[128 = 0]
[136 150 177 119 122 138 122 142 140 130 106 129 155 140 128 145 120 180
 129 146 165 134 117 141 111 150  96 119  98 148 125 186 124 128 122 132
 124 119  95 121 106 117 137 111 109 137] -> <23>
[139 128 124 123 133 150 119 126 140 126 125 143 181 134 134 176 140 127
 127 160 147 121 137 136 100 107 113 124 113 136 121 134 130 134 237 113
 123 162 110 130 138 119 133 116 107 121] -> <23>
[114 134 125 126 127 107 134 127 116 122 121 144 111 134 110 133 123 155
 118 134 153 111 109 126 122 136 111 130 116 128 120 142 127 137 116 114
 140 130 133 117 118 119 123 114 159 142] -> <20>
[ 90 157 130 119 128 162 114 127 140 131 154 133 174 139 158 177 134 136
 130 112 163 130 179 115 106  97  56  80 100 153 132 135 149 130 146 127
 120 132 119 129 131 111 150  77  84 121] -> <20>
[137 138 120 132 121 154 126 128 147 123 131 124 143 129 137 139 148 110
 130 131 121 123 151 138 125 126 141 124 129 137 133 130 103 127 142 128
 128 129 131 126 136 129 135 126 117 107] -> <23>
[128 146 130 111 122 156 120 130 136 130 133 131 147 141 151 169 142 141
 127 118 153 133 158 131 107 119  74  92 111 134 126 136 135 145 148 127
 124 124 112 129 116 115 138 114  94 135] -> <20>
[133 159 140 121 144 172 115 111 143 130 143 156 199 146  98 182 116 148
 128 188 181 132 113 141  99 115  64 138 109 157 137 138 151 139 129 114
 130 136 120  99 148 123 120 111 105 134] -> <23>
[115 158 144 117 125 115 136 139 123 106 107 120 118 117 164 138 128 178
 114  94 164 133 156 124 115 127  74  96 104 142 110 149 129 147 165 136
 127 116 112 105  86 106 143 112  94 147] -> <20>
[126 133 155 127 136 139 123 128 149 114 108 150 187 142 108 171 115 188
 115 183 150 118  86 138 115 155  84 152 107 146 132 154 135 133 106 124
 127 135 117 115 125 111 108 120 136 152] -> <20>
[123 138 133 116 135 134 121 127 136 135 124 135 129 133 139 150 118 151
 130 108 161 136 156 131 117 112  79 100 119 143 120 158 134 140 152 138
 118 118 108 125 123 123 130 127  97 157] -> <20>
[141 172 159 126 111 152 135 133 140 163  99 117 151 134 138 128 126 191
 139 144 169 152 137 133 121 159  95 103  88 164 115 121 107 127 138 149
 116 127  89 120  63 106 106 117  79 153] -> <20>
[ 79 140 146 134 119  93 132 125 122 134 128 118  58 136 148 121 136 173
 119  58 164 128 160 108 117 151  83  91 108 133 116 152 133 143 146 107
 118 117 122 108  67 114 128 124 134 164] -> <23>
[141 140 131 136 136 143 131 136 150 134 110 141 155 148 118 150 112 164
  78 154 177 123 102 140 108 138  84 131 106 159 123 150 127 122 120 124
 127 109 116 116 114 117 137 118 117 138] -> <23>
[114 126 131 122 135 121 128 138 126 127 138 149 139 128 116 143 140 151
 133 134 140 118 124 130 143 135 112 143 130 132 127 131 135 155 115 128
 129 140 133 117 134 127 124 126 138 128] -> <23>
[163 142 136 124 124 145 126 115 138 133 108 117 158 125 148 114 138 166
 136 138 121 148 132 136 130 159 125 126 104 137 132 126 134 118 137 144
 107 126 102 120  80 120 101 134 109 124] -> <20>
[142 158 141 127 131 157 125 127 140 133 110 134 209 136 135 168 128 149
 127 156 164 136 148 131 112 130  67 118  98 141 137 132 131 128 144 124
 111 120 113 127 135 112 126 113  75 131] -> <23>
[ 96 153 162 128 127 100 132 135 143 114  91 119  94 144 117 163 106 234
 119 111 191 136 114 141 126 173  69 115 106 150 106 173 110 145 122 124
 129 126  87 105  34 110 106 126 120 188] -> <20>
[132 151 141 123 137 130 125 124 138 123 126 132 154 140 123 155 127 151
 125 154 150 112 132 125 114 133  75 122 124 146 118 141 152 122 151 130
 122 128 127 114 146 119 122 125 111 136] -> <20>
[103 139 138 131 138 117 123 130 143 123 128 129 123 134 119 135 118 161
 122 116 163 117 124 134 157 128 100 118 115 143 123 159 129 137 117 127
 131 126 125 112 104 124 130 124 135 151] -> <20>
[140 145 131 128 132 148 124 136 141 128 125 136 174 147 137 157 140 126
 130 161 142 140 154 131 108 114  80 100 117 132 121 125 130 131 145 135
 127 130 113 136 140 115 130 112  97 128] -> <20>
[138 174 135 119 132 160 127 139 147 112 106 133 174 141 143 172 139 174
 144 143 178 141 157 142  98 134  51  95  97 158 129 141 127 134 148 133
 108 128  94 118 100 113 124 109  71 141] -> <20>
[ 90 149 149 128 129 117 124 128 131 123 118 132  97 146 128 129 130 173
 110 114 173 114 132 131 120 144  77 115 112 146  88 166 139 146 158 115
 133 119 121  96  91 110 123 128 130 145] -> <20>
[120 152 135 133 137 135 120 110 133 108 119 138 158 146 130 172 122 176
 131 136 168 139 130 142 112 134  72 117 114 143 136 142 123 140 129 125
 135 126 106 113 108 111 131 142 116 150] -> <23>
[126 141 125 123 138 144 125 126 132 127 128 160 164 137 112 169 122 136
 127 163 163 115 130 135 119 126  96 136 131 150 139 135 142 129 122 122
 130 129 132 124 153 130 126 122 125 136] -> <23>
[126 137 147 166 131 133 139 131 131 118 113 143 138 138 112 144 137 165
 116 136 161 120 113 144 114 130  78 133 123 147 121 151 127 149 123 114
 129 128 122 114 130 126 116 120 133 143] -> <20>
[109 147 128 132 140 138 119 120 139 119 120 149 155 143 110 156 115 156
 116 164 187 113 106 138 109 130  72 137 122 141 119 152 144 134 106 125
 133 129 124 112 142 124 134 125 133 149] -> <20>
[144 152 143 126 125 128 123 120 135 132 106 119 149 142 137 135 129 175
 138 126 150 141 150 123 116 141  80 107  98 149 134 135 117 130 155 127
 105 125 105 127  89 108 121 120  98 138] -> <20>
[ 93 124 146 104 127 133 125 126 123 120 121 153 127 141 118 177 120 167
 119 113 183 113 138 124 112 133  62 121 113 154 122 153 149 146 142 112
 137 124 132 104 121 122 134 115 124 133] -> <23>
[ 99 164 147 126 128 123 125 139 133 131 126 127 121 138 134 160 118 226
 120 105 214 126 165 128 116 145  30  95  91 141 117 162 134 134 144 124
 107 118 116 107  70  98 130  99 111 148] -> <20>
[113 115 110 133 134 147 126 122 125 130 136 144 154 129 117 156 127  84
 129 160 131 114 127 148 101  94 113 129 146 135 158  95 161 124 126 129
 126 116 144 128 183 146 138 106 125 101] -> <20>
[ 97 135 131 131 134 109 132 123 138 139 129 149 140 131 110 141 117 168
 109 118 173 107 103 128 119 130  93 123 122 140 119 161 107  98  99 120
 123 125 127 100 118 127 116 127 156 149] -> <20>
[141 118 125 129 125 146 126 128 129 126 128 137 171 129 135 156 132 128
 136 143 149 119 139 137 114 115 110 125 122 145 134 118 169 119 143 136
 119 130 122 124 139 128 132 122 115 126] -> <20>
[103 140 143 142 130 114 120 129 147 132 113 130 109 126 103 124 128 168
 132 116 152 125 117 123 130 157 103 122 117 133 109 149 114 140 107 130
 130 130  97 110  75 118 107 128 130 155] -> <20>
[104 156 140 125 137 125 127 133 136 129 115 141 136 142 115 171 128 178
 118 139 200 121 132 141 108 139  33 111 115 159 107 158 130 154 128 116
 133 123 127 100  90 111 131 114 104 152] -> <23>
[118 153 151 126 136 145 121 135 139 117 109 134 160 132 146 168 121 166
 143 143 177 131 152 134 108 136  71 118 106 145 109 147 134 127 143 133
 127 108 111 123 113 110 123 112 104 125] -> <23>
[133 165 166 117 125 137 137 127 125 122 104 145 172 135 143 140 119 211
 117 126 165 143 141 127 103 165  76 109  77 138 127 141 121 134 140 124
 111 122  98 115  74 109 116 118  96 157] -> <20>
[116 132 118 118 136 133 122 137 132 130 125 146 149 135 120 160 132 150
 108 159 176 119 118 125 109 132  65 138 113 152 124 154 144 113 126 121
 122 135 130 110 139 169 129 130 121 126] -> <23>
[142 145 144 127 135 156 115 129 119 130 120 129 184 141 140 156 132 125
 133 151 141 142 142 132 100 126  89  88 103 139 126 118 130 145 156 123
 114 131 111 130 133 101 121 109  83 130] -> <20>
[ 91 144 132 126 143 156 130 122 145 120 132 160 145 151 130 175 119 173
 130 131 197  97 124 122 103 120 105 125 112 158 121 158 159 151 123 106
 134 127 129 110 110 109 127 117 135  99] -> <20>
[113 168 144 118 146 154 130 130 144 115 116 152 172 137 126 180 118 188
 133 162 214 111 141 133  93 132   4 127  85 165 138 169 144 149 139 129
 125 124 108  98 113 111 118 107  96 144] -> <23>
[132 168 148 104 120 134 142 139 128 134 110  83  96 133 180 126 137 177
 138  43 143 160 213 121 126 141  75  49  81 138 106 126 111 144 188 146
 101 110  93 124  31 110 137 110  54 153] -> <23>

[138 115 128 133 152 104 117 187 180 107 131 135 154 143 112 140 130 110
 134 156 135 103 117 127 129 130 122 130 140 142 120 157 104  99 121 164
 136 135 124 156 116 123 129 117 143 128] -> <225>
[128  88 152 139 197  88 134 178 229 111 126 136 169 159 120 121 142 107
 150 139 160 110 118 130 135 135 116 122 126 141 116 173 108 106 114 185
 129 149 124 155 121 142 138 116 164 132] -> <225>
[130 113  97 129 161  74 112 172 147 107 140 134 147 141 126 143 142 112
 153 168 140 100 141 118 129 135 119 130 147 139 106 164 107  96 105 178
 120 141 128 159 123 130 161 139 156 124] -> <226>
[129 136 133 125 160 112 128 157 119 133 133 133 148 142 120 119 153 140
 130 151 133  89 123 130 129 126 140 119 114 139 136 120 110 129 118 165
 135 122 115 153 168 120 185 146 141 125] -> <218>
[116  92 143 131 145 112 123 132 155 108 126 132 145 146 117 146 138 116
 109 136 113 106 121 132 135 121 123 130 152 136 117 145 115 120 127 151
 130 132 139 132 116 132 120 127 142 131] -> <232>
